[ -4   1 -80  65   7] -> -80, 65

[ -7   0 -17   5 -73 -92   2] -> 5, 5

[-40 -86  32  43  55] -> 32, 55

[[ 19 -11  -2  -7 -30]
 [-43 -14 -46 -35  40]
 [ -7 -28  -7 -82 -50]] -> -46, 40

[-45  54 -70 -19  14  32 -71] -> -19, 54

[ 27   8 -91  71 -30] -> -91, 71

[-41  88  74 -60 -83  49 -76] -> -60, 88
---
[[6613 5519 6957 7473 6477 8086]
 [4626 5799 5257 5709 3028 8489]
 [3652 5679 7310 3236 6825 8235]]	3652

[ 243 -809 -160  299  607   23]	23

[-829    9  942 -476]	9

[[5564 3502 2495 2750 3834 1634]
 [4203 2613 1919 1749 7787 4564]]	1919

[4819 7883 4473 2177 2620 5587 6933]	4473

[[-187 -179 -171  -88 -164 -114 -135]
 [-647 -636 -363  586 -450 -341  973]]	-450
---
[[  6 -35 -51  14  37 -46  39]
 [-13  13  -2  -1   4  -2  -6]
 [ 12 -55 -67  14  25 -59  56]] ==> 56, -67

[ 69  32  43  27 -37 -24  16] ==> 69, -37

[[  8   0   0  38  -1  56]
 [-12   0   0 -59  -4 -72]] ==> 56, -72

[[-91 -88  18 -32 -40]
 [-77 -88  29 -35 -74]] ==> 29, -91

[90 89 14 76] ==> 90, 14

[25 19 77  9] ==> 77, 9

[ 90  31 -22 -32] ==> 90, -32

[30 79 32 55] ==> 79, 30
---
Input:
[[ 63  89  -4  38   8]
 [-51  -5  -1  68 -42]]
Output: 8

Input:
[[-61  39 -34 -41  17]
 [ 40  48  48 -79 -31]
 [-18 -24  77 -43  53]]
Output: -31

Input:
[[ 23  67  12  42]
 [  3  31 -45  35]
 [  0  18  -5  47]]
Output: 35

Input:
[[-61   0 -39   0]
 [ -4   2 -47   2]
 [-44  76 -47  76]]
Output: 2

Input:
[[ 17  31 -64 -74  -9 -11  84]
 [-84  84 -78 -26  -2 -73 -32]]
Output: 84

Input:
[[-22 -38 -50 -45 -61  15]
 [-88  35 -33   5  -5 -22]]
Output: 15

Input:
[[-14  68 -27 -44   4   3 -19]
 [-28 -90   3 -25 -11 -79  69]
 [-26  43 -21   0 -30  39  17]]
Output: 69

Input:
[[-31 -13  27 -26]
 [-49   5  42 -73]]
Output: -26

Input:
[[ 74 -43 -53  22  86]
 [ 11 -16 -13 -43  35]
 [ 13  -9   4  -3  10]]
Output: 35

Input:
[[-79 -66  -8   9]
 [-82 -70 -45  67]
 [-35 -15 -68  60]]
Output: 67
---
[[ -1   0   0   0   0   0   0   0   0   0  -1   0]
 [ -9  -1 -11  11  18   1   1  -8  18 -17  -6   6]
 [ 19 -40  17  -5  19  -3 -18 -12 -39  37 -51  -9]
 [ -3   1   5   1  -2   0   0  -2   2  -2  -3   3]
 [ -5   0   3   2   4  -5   1  -2   2  -6   1  -1]
 [  0   0   0   0   0   0  -1   0   0   0   0   1]
 [ 44  70 -71  45  12 -70 -39  84 -16  36 -46   4]
 [-12  34  18 -42 -52 -49  -1  -4  26   3 -38  23]
 [-53   3  32  38   9  33  25   4 -31  65 -49  32]] out -9

[[  0   0 -22   4 -19   0]
 [  0   1  -5   9 -18  28]
 [  0   0 -53  -4 -68 -12]
 [  0  -1 -20  -4 -35 -14]
 [ -1  -1 -64 -21 -76 -44]] out -12

[[-39  16  13  24 -12 -13]
 [ 10  14  -6  -1 -12   0]
 [  2   1   3   0  -4   4]
 [ -1  28 -24   1  -1   4]
 [ 30  14  18  -8 -28 -14]
 [-23  -5 -16 -21 -46  37]
 [-24  -4 -16 -22 -47  37]
 [ -7 -78  12  10   7  11]
 [  3   1   2   1  -4   4]
 [ -6   4  -3  16 -12  -5]] out 4

[[ 31   5 -43  34 -27   3   4   5]
 [ -8  16  14 -44  -4 -47 -46 -19]
 [ 48 -30 -65  78 -74  27  25  14]
 [ -1  34 -21  54 -27  36  21 -19]
 [ -6  49 -42  40  21  34 -15  -6]
 [  7  29 -69  69 -20  31 -19  -1]
 [ -1  -7 -29  57 -34  36  13  -1]] out 14

[[  1 -19 -67   7 -25  15 -10  -6 -20 -31  21   2  -5]
 [ -1  14  13 -53 -15  28  23 -26  31 -17  30  -2  16]
 [-32 -17 -41   7 -15  17 -25 -20  27  -6  19  22 -39]
 [-12 -10   5 -52  42  11   3 -30 -25  24  23  12  -7]
 [-21 -10 -57  -3 -18  21 -13 -29   2 -34  28   6   6]
 [ 17  -9 -22 -16  30  -3   6   7 -69  -2   4  -7  26]] out -39
